Below is a small trained network, with its code and all its weights. Each question gives an input and a target symbol and asks what happens when units are switched off, that is, made to give their printed mean instead of their output.

import numpy as np


def w(rows, s, z=0):
    codes = np.array(rows[::2]) - 128.0
    scale = np.full(codes.shape[1], s)
    scale[-1] = z or s
    return codes * scale


def norm(h):
    return h / np.sqrt((h * h).mean(-1, keepdims=True) + 1e-5)


def f(y):
    return y / 2 * (1 + np.tanh(0.7978845608 * (y + 0.044715 * y**3)))


def softmax(a):
    e = np.exp(a - a.max(-1, keepdims=True))
    return e / e.sum(-1, keepdims=True)


def log_softmax(a):
    a = a - a.max(-1, keepdims=True)
    return a - np.log(np.exp(a).sum(-1, keepdims=True))


def net(x, mask):
    ids = ['εζθλμξσ'.index(c) for c in x.split()]
    T = len(ids)
    res = E[ids] + P[:T]
    u = 0
    for l in range(3):
        r = norm(res)
        for j in range(2):
            rows = slice(3 * j, 3 * j + 3)
            q, k, v = (r @ M[l][rows].T for M in (Q, K, V))
            z = softmax(np.where(np.tri(T) > 0, q @ k.T / 3**0.5, -1e9)) @ v
            o = O[l][rows]
            res = res + np.where(mask[u + j], z, o[:, -1]) @ o[:, :-1]
        u += 2
        y = f(norm(res) @ A[l][:, :-1].T + A[l][:, -1])
        res = res + np.where(mask[u : u + 8], y, B[l][:, -1]) @ B[l][:, :-1]
        u += 8
    return log_softmax(norm(res)[-1] @ U[:, :-1].T + U[:, -1])


Q, K, V, O, A, B = {}, {}, {}, {}, {}, {}
E = w([
[169,145,111,101],'ε',
[171,144,109,103],'ζ',
[173,140,110,96],'θ',
[186,157,99,132],'λ',
[119,97,118,221],'μ',
[157,254,217,16],'ξ',
[114,157,207,155],'σ',
],0.0084)
P = w([
[210,19,179,160],'0',
[214,78,170,147],'1',
[181,107,135,122],'2',
[153,114,111,104],'3',
[125,124,85,89],'4',
[105,114,56,71],'5',
[86,93,28,64],'6',
[74,48,2,62],'7',
[82,43,1,78],'8',
[131,18,23,115],'9',
],0.0037)
Q[0] = w([
[118,107,83,128],'0.h1',
[178,85,142,127],'0.h1',
[149,73,70,91],'0.h1',
[89,9,25,108],'0.h2',
[137,209,226,152],'0.h2',
[125,210,254,132],'0.h2',
],0.007)
K[0] = w([
[102,88,93,112],'0.h1',
[48,143,143,171],'0.h1',
[84,111,97,120],'0.h1',
[178,73,35,108],'0.h2',
[67,155,212,162],'0.h2',
[42,135,255,157],'0.h2',
],0.0076)
V[0] = w([
[114,159,196,71],'0.h1',
[164,112,254,127],'0.h1',
[150,137,220,234],'0.h1',
[129,99,233,174],'0.h2',
[154,160,113,186],'0.h2',
[102,119,136,67],'0.h2',
],0.0052)
O[0] = w([
[49,150,125,148,44],'0.h1',
[19,193,30,47,149],'0.h1',
[41,39,4,41,123],'0.h1',
[79,241,143,59,6],'0.h2',
[166,40,94,41,178],'0.h2',
[142,173,161,198,86],'0.h2',
],0.0034,0.0023)
A[0] = w([
[3,53,165,115,71],'0.n1',
[75,164,180,247,144],'0.n2',
[142,58,183,176,69],'0.n3',
[53,138,196,89,159],'0.n4',
[150,73,112,90,92],'0.n5',
[17,70,43,195,2],'0.n6',
[124,90,30,199,146],'0.n7',
[128,27,152,75,80],'0.n8',
],0.0049,0.0038)
B[0] = w([
[206,65,109,154,95],'0.n1',
[138,124,53,118,98],'0.n2',
[91,186,145,72,108],'0.n3',
[144,201,53,167,107],'0.n4',
[137,184,101,140,176],'0.n5',
[97,72,253,132,100],'0.n6',
[40,185,188,66,252],'0.n7',
[175,223,116,160,137],'0.n8',
],0.0048,0.0026)
Q[1] = w([
[116,129,190,212],'1.h1',
[141,98,44,67],'1.h1',
[207,122,2,41],'1.h1',
[228,113,20,131],'1.h2',
[89,180,63,70],'1.h2',
[191,188,21,79],'1.h2',
],0.0068)
K[1] = w([
[157,199,148,72],'1.h1',
[120,25,126,205],'1.h1',
[108,3,116,232],'1.h1',
[159,134,102,221],'1.h2',
[66,214,150,121],'1.h2',
[122,188,97,225],'1.h2',
],0.007)
V[1] = w([
[119,174,98,111],'1.h1',
[127,94,103,144],'1.h1',
[139,134,99,212],'1.h1',
[140,161,38,213],'1.h2',
[132,120,21,176],'1.h2',
[124,148,133,254],'1.h2',
],0.0062)
O[1] = w([
[159,66,137,101,124],'1.h1',
[154,172,156,160,152],'1.h1',
[145,149,71,123,89],'1.h1',
[82,46,121,1,147],'1.h2',
[124,53,129,49,189],'1.h2',
[118,149,104,41,2],'1.h2',
],0.0059,0.0043)
A[1] = w([
[136,104,206,202,111],'1.n1',
[84,135,192,30,139],'1.n2',
[52,146,88,165,21],'1.n3',
[131,107,140,88,116],'1.n4',
[110,154,140,152,3],'1.n5',
[2,97,192,188,99],'1.n6',
[109,173,36,140,71],'1.n7',
[60,197,38,102,129],'1.n8',
],0.0062,0.0039)
B[1] = w([
[100,181,191,88,169],'1.n1',
[3,122,75,65,129],'1.n2',
[164,78,97,107,42],'1.n3',
[116,119,89,155,169],'1.n4',
[183,120,117,109,6],'1.n5',
[38,158,207,106,186],'1.n6',
[112,141,72,126,71],'1.n7',
[61,73,39,120,135],'1.n8',
],0.0049,0.0013)
Q[2] = w([
[171,164,18,77],'2.h1',
[253,153,32,158],'2.h1',
[230,57,57,150],'2.h1',
[170,89,72,231],'2.h2',
[110,100,138,51],'2.h2',
[79,125,230,179],'2.h2',
],0.0072)
K[2] = w([
[59,19,146,148],'2.h1',
[91,19,127,254],'2.h1',
[144,2,146,220],'2.h1',
[153,181,103,33],'2.h2',
[119,72,146,131],'2.h2',
[197,126,103,191],'2.h2',
],0.0075)
V[2] = w([
[122,186,43,169],'2.h1',
[106,95,176,98],'2.h1',
[140,107,108,184],'2.h1',
[129,168,137,2],'2.h2',
[116,138,59,167],'2.h2',
[110,73,109,199],'2.h2',
],0.0079)
O[2] = w([
[209,79,160,31,2],'2.h1',
[78,136,107,201,142],'2.h1',
[99,96,154,60,175],'2.h1',
[195,255,144,94,109],'2.h2',
[139,42,167,111,90],'2.h2',
[58,33,149,192,130],'2.h2',
],0.0064,0.0024)
A[2] = w([
[35,204,66,131,27],'2.n1',
[64,139,144,198,125],'2.n2',
[38,131,39,56,1],'2.n3',
[160,87,118,134,195],'2.n4',
[50,65,104,127,142],'2.n5',
[141,137,196,154,37],'2.n6',
[49,108,13,2,68],'2.n7',
[102,108,204,187,145],'2.n8',
],0.0076,0.0058)
B[2] = w([
[213,53,209,97,136],'2.n1',
[62,166,114,133,161],'2.n2',
[162,70,82,20,149],'2.n3',
[112,88,107,68,254],'2.n4',
[160,211,113,83,176],'2.n5',
[197,172,191,157,104],'2.n6',
[48,212,146,3,194],'2.n7',
[157,144,173,86,183],'2.n8',
],0.0076,0.0042)
U = w([
[48,159,182,156,249],'ε',
[70,90,193,125,19],'ζ',
[187,103,224,145,53],'θ',
[151,1,72,112,176],'λ',
[70,147,22,220,137],'μ',
[246,226,96,121,108],'ξ',
[69,175,45,12,75],'σ',
],0.0089,0.0018)

Each question gives the input, a string of symbols that net reads in full, and the target symbol t.
The units are the heads (3 rows each of Q, K, V and O) and the neurons (one row each of A and B). Each row of codes is followed by its name. A weight is (code - 128) times the scale printed after its matrix; where a second scale follows, it is the last column's (O, A, B and U).
mask holds one flag per unit, layer by layer, with each layer's heads first. A switched-off unit (its flag False) gives its mean, the last column of its rows in O or B, instead of its output. The means were averaged over made-up inputs and are rounded, as every weight is.
A unit's drop is (log p(t) with every unit on - log p(t) with that unit switched off) / (log p(t) with every unit on - log p(t) with every unit switched off).
The circuit of an input: a set's keep is (log p(t) with only the set's units on - log p(t) with every unit switched off) / (log p(t) with every unit on - log p(t) with every unit switched off). Starting from the 12 units with the biggest drops (on a tie, the unit counted first), units are removed one at a time, each time the one whose removal leaves the highest keep (on an exact tie, the one counted first), for as long as the keep stays at least 0.8.
units of the circuit, in order: the units of the circuit, biggest drop first
unit that matters most: the unit with the biggest drop
top k neurons in layer l: the k neurons of layer l with the biggest drops, biggest first
heads that matter: for each layer, one digit per head in row order, 1 if its drop is at least 0.15 and else 0, layers parted by /
input θ μ θ μ θ θ θ, target θ: unit that matters most => 0.h1
input μ λ μ λ λ θ λ ζ ε, target λ: units of the circuit, in order => (0.h1 2.n7)
input ξ λ λ λ θ λ μ ξ ε, target ξ: units of the circuit, in order => (2.h2 0.h1)
input λ ζ σ θ λ θ λ θ μ, target ε: heads that matter => 10 / 00 / 00
input μ λ λ μ ε θ θ θ λ μ, target θ: heads that matter => 00 / 00 / 10
input ξ σ θ μ λ ζ λ μ, target ζ: heads that matter => 01 / 00 / 00
input θ μ λ ζ ε, target λ: units of the circuit, in order => (0.n7 0.h2 0.h1 2.n7)
input λ ξ λ ζ, target ξ: heads that matter => 00 / 00 / 01
input λ σ μ μ θ θ μ ξ ξ ζ, target ξ: heads that matter => 01 / 00 / 01
input λ θ λ ζ μ λ ζ, target μ: heads that matter => 10 / 10 / 10
input σ λ θ θ ξ θ, target ξ: heads that matter => 00 / 00 / 01
input λ λ λ λ μ ξ θ λ, target ξ: heads that matter => 10 / 00 / 01
input θ μ λ, target μ: heads that matter => 10 / 00 / 00
input ε λ θ μ θ ξ λ λ, target ξ: units of the circuit, in order => (2.h2)
input λ λ μ λ σ λ μ θ, target μ: heads that matter => 11 / 10 / 10
input μ ε θ, target μ: heads that matter => 10 / 00 / 00
input σ λ λ σ θ θ θ ζ, target θ: heads that matter => 11 / 00 / 01
input σ σ θ μ λ ε θ, target λ: top 3 neurons in layer 1 => (1.n6 1.n1 1.n2)
input σ σ σ μ λ ξ λ λ μ, target ζ: top 2 neurons in layer 0 => (0.n7 0.n6)
input λ ε θ μ λ λ θ ζ, target λ: unit that matters most => 1.n6
input λ ε λ σ σ ζ ε θ ε, target θ: top 3 neurons in layer 0 => (0.n4 0.n7 0.n2)
input ξ λ ξ, target ξ: top 2 neurons in layer 0 => (0.n7 0.n4)
input θ ε ε, target θ: top 2 neurons in layer 1 => (1.n6 1.n2)
